Known rows, with every step that occurs:
M, G, Y, E, H, W: [ -24  -42  -16  -68  -48   21   19   11 -110 -121  -71   52  -41   55
   16   42  220   27  -78  217    5   99  -30   71  -15   57  -66  -53
 -734   47  -93  131  100    4  -23  -59 -149 -116  274    1   80   81
   -9]
Y, G, E, H: [  27   16   -4  -71   10   19    3  -57  -91  -67 -145   20  -63  -36
   30   85  -56   -7   72  -46   12  -13   29   71  -47  -40   18  -64
 -141    5   56  -58   35  -34   18   46  -90 -174  258  -72  128   66
   15]
S, W, G, E, H: [ -55  106  -26   36   67   13  -13  -57  -75  -64 -174   -8  -99 -124
   48  -33  161   21   81 -145  -81  160   15   49  -59   37  -98 -220
 -419   57  203   71   54    9  -82   38  -84  -84  208  -98   74  -56
   16]
W, S, Q, B, G, Y, E, M: [ -85   68   -3  -37 -142   62 -109   28   18  164   -9  -16  113 -146
  -75 -296   98  209 -113 -299  154  -13  -41   -5 -100   21  -10  -36
   87   65   35  -26  108   12 -120  157   53   28  133  166   93  227
   64]
M, W, B, Q: [ -43   93  -46   83   86   39   46   18   56 -144 -108  -44   71   46
  -21 -376 -127  -79   63  -17    1  170   51  128  -34   23  -32   31
  504  -31 -191   30   12   55 -146  -48   53 -100   16   24   26 -107
   75]
W, Q, B, G, Y, E, H: [-116   -6   13   16 -148   61  -69   87   50   74   31  -48  165   79
  -58 -212   37   96 -116 -336  153  252  -37   41 -105  -11  -96  -11
 -378  109    8   81  157   35 -121  205  -54  -74  188    7  146   63
   67]
S, W, B, Q, G, E: [ -78  191  -27   65   26   59  -31 -118   24  -30 -170   18  102 -102
  -92 -427  -72  -49    0 -367   -2  168   45   66  -92   -3  -25  -19
 -163   44  238  -70   13  -71  -57   93   45  -98  160   45   60 -135
  122]
B, Q, G, Y, E, H, W: [ -83  -41  -43  -73  -74   67  -14   36  -56   63   19    7   43  126
  -83 -119  127 -178 -128   72   37  197   -1  113 -176  -15  -37  -41
 -618   38   76   44  102 -105   -5   29 -147 -183  225   90  173   24
   10]
Y, G, Q, W, S, E: [   9  -52   56  -70  -28   87  -25  -32  -67 -149 -216   31   31   88
  -49  -93    6   11  -70  138   55   46  -18   56 -102  -16    7  178
 -127  -55   59  -28  -71 -132  -45  240  -46  135  -42   37  -18  159
   96]
H, E, M, W, S, Q, B: [ -24   56  -97  -23   33   21  -79  163  -28  -22 -203  -38   79 -221
   42 -194 -103  112  135   68    5  -63   23   40  -38   81   23 -148
  871  -21  -57  -60  -19   46 -259   72   42   21 -125  115  137   68
   56]
M, W, B, Q, G, Y: [-221  117  -19   74   52   62   21  -44   45   22  -39  -29   22  124
  -88 -424   16   42   14 -107   37  225   71  162  -71   47  -47   68
 -117   -3  -23    3   64  -72 -231  -33   16  -71  164   95    1  -52
  126]
W, Q, B, G: [ -58  -37   46   61 -104   44  -87   87   80   11   33  -20  226   84
  -53 -299 -153  134  -87 -352   75  186   -9   23   -5   -2  -33   48
  233  108   26   28   82   67  -88  103   57   56   -1   29   27   -9
   66]
Y, E, H, W, B, Q: [  66   -3  -86   37  -35   32   39   61   -2 -147  -81  -17  172   32
  -26 -227  -62 -160 -128  -27   16  164   22  107 -168  -40  -17  -35
   77   12 -202  106   61   11   31   28  -75 -259   56   -3  220  -66
  -10]
H, W, G, E, M, B, Q: [  11  115  -44 -109   89   26  -19  -73 -117  -27 -200   25   25  160
   23 -177   71  -98 -116 -318  -90   29  -15  213 -116   75  -11  -54
  171   68 -169   -4    6   48  101 -196   22  -71  213   52   18  -23
  -49]
S, Q, B, W: [   2  -10  -53  109  -59   43  -64   47   34 -185   -9  -16  202  -56
  -30 -287 -166  101   67 -106   93  180   62   27   35  -84   20  -97
  -61   45  -23  -24   57   21 -129   96   79  -54   93   88   87   24
   40]
E, M, B, Q: [  38  114  -31 -135   75    2    0   12   21   28 -140   30   86   92
   28 -211   -2  -26   -3 -403  -11  -36  -25   79  -60   26  -25   33
  265  -19 -179  -81   -8   71  102 -109   85  -20  140   88  -14  -68
  -22]
W, Q, G, Y: [-168   48   32   26  -16   50  -78   -1   22  151   96  -26    1  152
  -75  -92  115   24  -75 -158   71  146   14   42  -58   23  -54   80
 -284   44  101    2   44  -76 -158  -23  -16  126  127   95  -25  -26
   76]
W, M, B, G, E: [ -44  180   56  -30  -50   27  -59 -149  -67   11  -88   26  -23   26
   -8 -133   56  209  -38 -249   77  -69   47  146   78   43  -23   -7
  -47   70  -11  -72   -7   71   62  -34    5 -118  -34  -98 -103   75
    9]
E, M, B, G, Y, Q, W: [-105  -78   63 -166    9   40  -78  -87   35  164  -59   45   44  136
   34 -222  129  326  -63 -281   73   39   54  101   56   49  -39  121
 -604   36   49 -125   67  -32  -57  -82   36  175   89   87  -64   63
   61]
M, B, G, E, H, W: [ -86   25    4 -136  -45   26  -64  -26  -92 -100 -160   44   12  101
   56  -51  -30   35  -13   27  -12  110  -16  197   39   39  -41 -132
  -54   96  -18    3   81   96   88 -152  -97 -213   83  -77   94    1
  -28]
E, M, G, Q: [ 135   19   37  -85   -3    3   -2  -63  -59  -19 -147   74    3   61
   69 -117  100  254  -47 -230  -46 -109   16   19    3   71  -38  119
 -105    2 -173   -2   30  -50   10    9   32  113  118   10  -94  126
   18]
M, W, B, Q, G, E, H: [ -55  191  -46   41   42   51   11  -85   -7 -110 -172  -25   48   34
  -41 -352 -134  -84  121 -144    8  221   78  199  -76  -15  -68 -102
  212   23   59  -27   63    5 -137   54  -55 -272  175  -50  132  -82
  100]
B, G, Q, W, S: [  -2  -78   66  -64  -86   86  -94   21   12    3  -89  -12  121   91
  -51 -213  -29   84  -87   30   41  120   -2   74  -54   25  -60   71
  158   24   52  -33   35  -79  -98  185   -2  136 -163    7  -10   86
   96]
H, G, E, M, W, S, Q: [ -54   90  -36 -171   37   88  -89  -47  -71   -9 -181  -61 -141 -201
   69 -135   -9    3   88  153    0  -80   30  138    6   60  -35 -197
  837  -22  -61  -35  -17  127 -261  -65   44    4  124  112   37   64
   51]
G, Q, B, W, S, M: [  54   50  -26   37  -85   51  -48   44  -20 -189 -156  -28  262   95
  -70 -210  -77  255 -115   90   11   97   64   65  -99   20  -31   51
  433  -26 -159  -35  -28   30  -25  300   43   49 -338   -4   35   43
   42]
B, Q, W, S, M, G, E: [ 148  183   24 -111   17   39  -34 -147   -5 -225 -263   34  100  -65
 -121 -228  -35  -73  -36  -83  -41   41  -46   71  -29   38  -96   26
  423  -20  135  -62  -20  148  -18  174    5   95  185   35   -3  -61
   98]
Y, G, W, S, M, B, Q: [ 111   49   28 -135   51   73  -16  -15   -8 -193 -241   38   91  172
  -23 -237  -32 -151   -5   37   13   52   41  153  -47   -6  -33  138
  598  -42 -192 -124  -33   50   85 -134   10   -5  -20  149   98  -23
   21]
B, W, Q, G: [ -41   48   -1  126  -13   81  -91  100    7  -79   59    9  156  164
  -87 -210  -72 -101  -45  -72   18  204   78  110  -38  -16  -18   11
    3   70   82  -32  -14  -38 -110   35    7   40   22   52   41 -116
   57]
G, Y, Q, B, W: [ -61 -107  -30   31  -43   49  -30   30   -1  -16   17  -41  183  166
  -27 -154  -84  275   -7   12   95  195   88   67   27   -6   40   38
 -503   16  -88  -59   79  -43 -132  119   30   80  -14   18  -31   60
   64]
M, B, G, E, H, W, S, Q: [ -66   75   -7 -138  -47   55 -151   10  -85 -142 -182    3    5   -1
   48 -120  -52   14   46  135   54  136  -39  176   52   10  -67 -204
  612   70  -46   -6   98  138  -41 -218  -72 -140   65    5  105   61
   -2]
S, W, Q, G, Y: [-232   59   13   42   28   73  -95   25   27  102    4   -5  -18    6
  -56 -187  196   26  -11  -90   36  209   26   -9  -46   56  -87   20
 -500   42  242    2   22  -80 -194  -38    4  158   78  127  -17 -120
  108]
W, M, B, Q: [  39  123   -2  -30   35   15    0  -35   -2  -44  -73   -8   71  106
  -10 -197   35   71  -11 -257   72    2   46   97    5   -1  -40   41
  143  -30 -216  -43  -31   66   54  -82   44  -65  -49   -2 -111  -39
  -13]
E, M, G, Q, W, B: [ 114   24   23    5   11   10   14 -138   16 -122 -205   65  151   19
   32 -336   53  339  -84 -410   -8  -22   82   49  -33   40  -57  153
 -395   14 -146    3   20  -91  -72  126   71  102   94   17  -23   40
   95]
E, H, W, G, Y, Q, B: [ -91 -225  -13    6  -32    7  -14   19  -67   28   13  -49   80  219
   54  -26   98  381  -95    1   13  266   79   88  -35   16  -29  -60
 -616   60 -103  118  160  -57 -142  -50 -107   27   22  -27   36  117
   -9]
S, W, B, G, Y, E: [-219   85   11  104  -52   63  -21  -29   45   54  -52   19   16 -142
  -64 -349  189  139 -140 -199   64  137   12   22  -71   69  -49   53
 -706   65  113   59   71  -56 -115   87   11  -49  129   51   64    7
  102]
E, H, G, Y, Q, B: [-115 -242   12 -163 -100   28  -19  -12   25  131    0  -74   77  103
   83  -44  -31  462  -55 -183   88  175   66   44   15  -25  -46  -41
 -616   -1 -100   37  155   -4 -212  112  -47   27  176    3   10   98
   38]
S, W, Q, B, G, Y, E, M: [-161   50   -7   17  -74   82  -88   78   50  146  -62    4  152 -117
  -57 -373  170  139 -132 -404   82  111  -13  -26 -123   84  -59   17
 -467  105  138   15   66   17 -100  171   68   82   87  137   89   -9
   94]

Rows:
[  19  175  -21   45    5   93 -102   67  -42  -71  -64   67  187  176
  -54 -268   77 -172 -130 -295   61  103   59  143  -98  -17  -47   28
 -118  110  -30 -113  -84  -22   70   -3   43  -72   33  104  109  -67
   10] => Y, E, M, B, W, Q, G
[-129 -153    5    6  -58    2   18  -29  -80  -24  -31  -21   26  200
   33  -24  129  368 -111    4   13  251   17   93  -41   28  -13   -2
 -785   36  -12  182  134  -19 -122   48 -151   56   85  -36  -18  158
   -4] => S, E, H, W, G, Y, Q, B
[ -60  185  -51   39   22   40  -16  -80   25  -55 -198    9  104 -116
  -48 -376  -61   -1   69 -386  -10  213   56   77 -112  -17  -71 -118
 -236   30  228  -30   70  -36  -72  120  -30 -187  213  -20  134 -157
  105] => S, W, B, Q, G, E, H
[-129  -65  -18 -133  -85   74  -24   55  -33   65  -98  -37  150   87
  -11 -173  -16  421 -130  -91   36   22   34  126  -60   94   54   24
 -234  -42 -114   11   24   69 -205  265   21  206   64   82  -98  108
   63] => H, G, Y, Q, B, W, S, E, M
[-142   11  -21   26  -83   33    1  -17  -22  130    7   34   60  -22
  -44 -246  171  191 -275 -137   15  -66   37  118 -140  111   46   79
 -397   69 -104   79   69  -44  -19   -7  -12  -76   66   81  111   76
   17] => H, W, B, G, Y, E, M
[-180  -12    3 -192  -20   78  -39   62  -57  -90 -160  -35    3  238
   65  -34   52  264  -36  109   56  209    0  222   25   57  -71  -30
 -295  -59 -214   43   46  117 -195   23  -96   77  169  -17 -100   41
   27] => M, B, W, S, E, H, G, Y, Q
[-168  163  -32   85   19   53   21  -85  -32   94  -49   22  -28  -18
  -54 -281  228   87  -76  -87   50    0   98  111 -120   66  -21   42
 -451   41   29  -21  -14 -113 -117   44   -3 -134   42   93   99   63
   79] => Q, G, Y, E, M, W, B
[ 101  147  -32  -23    1  -20   39 -141  -28 -292 -244   49   94  -30
  -17 -253  -57  150  -89 -148  -96   72   32  145  -42   47  -67    2
  253   -4 -127   98   81  165   12  -17  -71 -151  245  -46  102  -94
   21] => S, M, G, E, H, W, B, Q
[  59 -144  -23   47 -116   49  -13   24 -119 -119  -95  -18  152  182
   31  -99   96   99 -207  -40   23  252   37   84 -171  -45  -67  -52
 -493  112 -163  141   85 -134   23  158 -107 -182  -75  -55  177  182
  -35] => Y, E, H, W, G, Q, B
[  47   69   66 -171  -28   39 -120 -128   -9 -110 -231   20   78   43
    4 -117  -15  205  -25   -7   41  115   36  130   53  -12 -126  -17
  324   20  161 -137   25  141   15   55  -77   18 -129  -78   59   21
   49] => Y, Q, W, S, M, B, G, E, H
[ -56  242    0  -29   39   68  -67 -146  -59  -30 -200   40   29  -34
  -56 -321   96   17   43 -298   53   74   76  102    0   12  -65  -55
 -296   38  184 -139  -58  -16   46  -19   29 -118    1   18  -74  -87
   63] => S, W, M, B, Q, G, E
[-208   62  -35   13  -51   18   48  -38    5  -14  -54   13   61  122
  -79 -267   55  119 -109 -146    4  201    2  159 -149   36   -9   48
 -583  -16   34  146  112  -38 -103   58 -132  -97  253   51   58  -36
   57] => S, E, H, W, B, Q, G, Y
